Here is a tiny trained network, its code and every weight. The questions are about switching its units off for an input and a class, where a switched-off unit gives its printed mean instead of its output.

import numpy as np


def w(rows, s, z=0):
    codes = np.array(rows[::2]) - 128.0
    scale = np.full(codes.shape[1], s)
    scale[-1] = z or s
    return codes * scale


def f(y):
    return y / 2 * (1 + np.tanh(0.7978845608 * (y + 0.044715 * y**3)))


def log_softmax(a):
    a = a - a.max(-1, keepdims=True)
    return a - np.log(np.exp(a).sum(-1, keepdims=True))


def net(x, mask):
    res = np.array(x, float).reshape(1, 6) / 4 @ E
    y = f(res @ A[0][:, :-1].T + A[0][:, -1])
    res = res + np.where(mask, y, B[0][:, -1]) @ B[0][:, :-1]
    return log_softmax(res[-1] @ U[:, :-1].T + U[:, -1])


A, B = {}, {}
E = w([
[144,202,21],'x0',
[116,122,146],'x1',
[255,165,121],'x2',
[179,33,129],'x3',
[26,84,79],'x4',
[143,175,190],'x5',
],0.0058)
A[0] = w([
[148,129,144,78],'neuron 0',
[134,132,132,4],'neuron 1',
[103,117,135,133],'neuron 2',
[121,161,108,156],'neuron 3',
[79,113,83,210],'neuron 4',
[87,111,146,143],'neuron 5',
[111,179,109,137],'neuron 6',
[124,132,115,131],'neuron 7',
[58,228,143,82],'neuron 8',
[153,131,149,47],'neuron 9',
[125,126,124,143],'neuron 10',
[156,128,148,85],'neuron 11',
[104,121,135,114],'neuron 12',
[117,129,125,154],'neuron 13',
[159,128,150,82],'neuron 14',
[109,125,122,64],'neuron 15',
[140,145,62,108],'neuron 16',
[86,220,129,97],'neuron 17',
[124,130,123,148],'neuron 18',
[101,114,128,173],'neuron 19',
[136,130,135,96],'neuron 20',
[105,120,134,119],'neuron 21',
[108,117,128,149],'neuron 22',
[106,120,134,123],'neuron 23',
[120,114,120,143],'neuron 24',
[133,117,67,132],'neuron 25',
[109,125,123,65],'neuron 26',
[108,122,131,118],'neuron 27',
[110,121,131,124],'neuron 28',
[146,130,143,72],'neuron 29',
[123,129,115,109],'neuron 30',
[147,89,4,127],'neuron 31',
[125,131,125,48],'neuron 32',
[132,144,93,119],'neuron 33',
[99,176,104,99],'neuron 34',
[168,124,155,101],'neuron 35',
[119,124,127,137],'neuron 36',
[19,53,126,205],'neuron 37',
[113,152,82,87],'neuron 38',
],0.017,0.0046)
B[0] = w([
[126,152,103,126],'neuron 0',
[93,108,66,116],'neuron 1',
[95,109,134,142],'neuron 2',
[112,151,158,144],'neuron 3',
[6,66,46,185],'neuron 4',
[72,100,151,159],'neuron 5',
[120,173,164,148],'neuron 6',
[112,125,124,131],'neuron 7',
[59,202,161,170],'neuron 8',
[116,152,84,126],'neuron 9',
[127,127,133,132],'neuron 10',
[129,172,96,131],'neuron 11',
[91,108,122,136],'neuron 12',
[120,124,140,136],'neuron 13',
[130,178,92,132],'neuron 14',
[85,103,73,125],'neuron 15',
[84,180,136,154],'neuron 16',
[82,192,165,161],'neuron 17',
[126,129,134,133],'neuron 18',
[94,110,141,153],'neuron 19',
[125,134,118,124],'neuron 20',
[95,110,126,137],'neuron 21',
[106,114,137,142],'neuron 22',
[98,112,128,137],'neuron 23',
[120,117,142,136],'neuron 24',
[78,145,157,151],'neuron 25',
[84,105,75,125],'neuron 26',
[97,113,118,134],'neuron 27',
[105,114,127,134],'neuron 28',
[122,146,100,124],'neuron 29',
[102,119,111,127],'neuron 30',
[57,176,224,185],'neuron 31',
[102,111,88,118],'neuron 32',
[86,143,123,139],'neuron 33',
[124,178,133,145],'neuron 34',
[135,209,87,140],'neuron 35',
[120,121,133,132],'neuron 36',
[219,37,254,246],'neuron 37',
[124,178,118,142],'neuron 38',
],0.038,0.013)
U = w([
[144,147,182,91],'0',
[7,59,2,3],'1',
[82,161,186,221],'2',
[163,149,100,114],'3',
[97,81,188,104],'4',
],0.0072,0.0047)

Each question gives the input, the list of numbers given to net, and the class t.
The units are the neurons (one row each of A and B). Each row of codes is followed by its name. A weight is (code - 128) times the scale printed after its matrix; where a second scale follows, it is the last column's (A, B and U).
mask holds one flag per neuron, in row order. A switched-off neuron (its flag False) gives its mean, the last column of its row in B, instead of its output. The means were averaged over made-up inputs and are rounded, as every weight is.
A unit's drop is (log p(t) with every unit on - log p(t) with that unit switched off) / (log p(t) with every unit on - log p(t) with every unit switched off).
The circuit of an input: a set's keep is (log p(t) with only the set's units on - log p(t) with every unit switched off) / (log p(t) with every unit on - log p(t) with every unit switched off). Starting from the 12 units with the biggest drops (on a tie, the unit counted first), units are removed one at a time, each time the one whose removal leaves the highest keep (on an exact tie, the one counted first), for as long as the keep stays at least 0.8.
circuit, biggest first: the units of the circuit, biggest drop first
top k neurons: the k neurons with the biggest drops, biggest first
drop when u is switched off: that unit's drop, to one decimal
input [5,7,1,2,-6,-4], class 0: circuit, biggest first : (neuron 4)
input [-7,0,0,-2,-1,1], class 0: circuit, biggest first : (neuron 4; neuron 31)
input [2,1,7,1,0,5], class 3: top 2 neurons : (neuron 37; neuron 31)
input [-2,0,7,3,-1,-5], class 0: circuit, biggest first : (neuron 4; neuron 5)
input [-1,-2,-7,-7,7,5], class 4: top 3 neurons : (neuron 37; neuron 4; neuron 31)
input [-4,4,3,-7,-8,-3], class 0: circuit, biggest first : (neuron 4; neuron 31)
input [1,-4,-8,-7,7,1], class 4: top 2 neurons : (neuron 37; neuron 4)
input [6,3,8,1,-5,7], class 3: top 2 neurons : (neuron 31; neuron 37)
input [-8,-3,2,-2,-2,-6], class 0: drop when neuron 4 is switched off : 0.6
input [2,-5,1,8,-2,3], class 3: drop when neuron 37 is switched off : 0.3
input [-1,6,2,-2,-2,-2], class 0: drop when neuron 4 is switched off : 1.2
input [-8,-5,3,0,-6,-6], class 3: drop when neuron 18 is switched off : 0.0
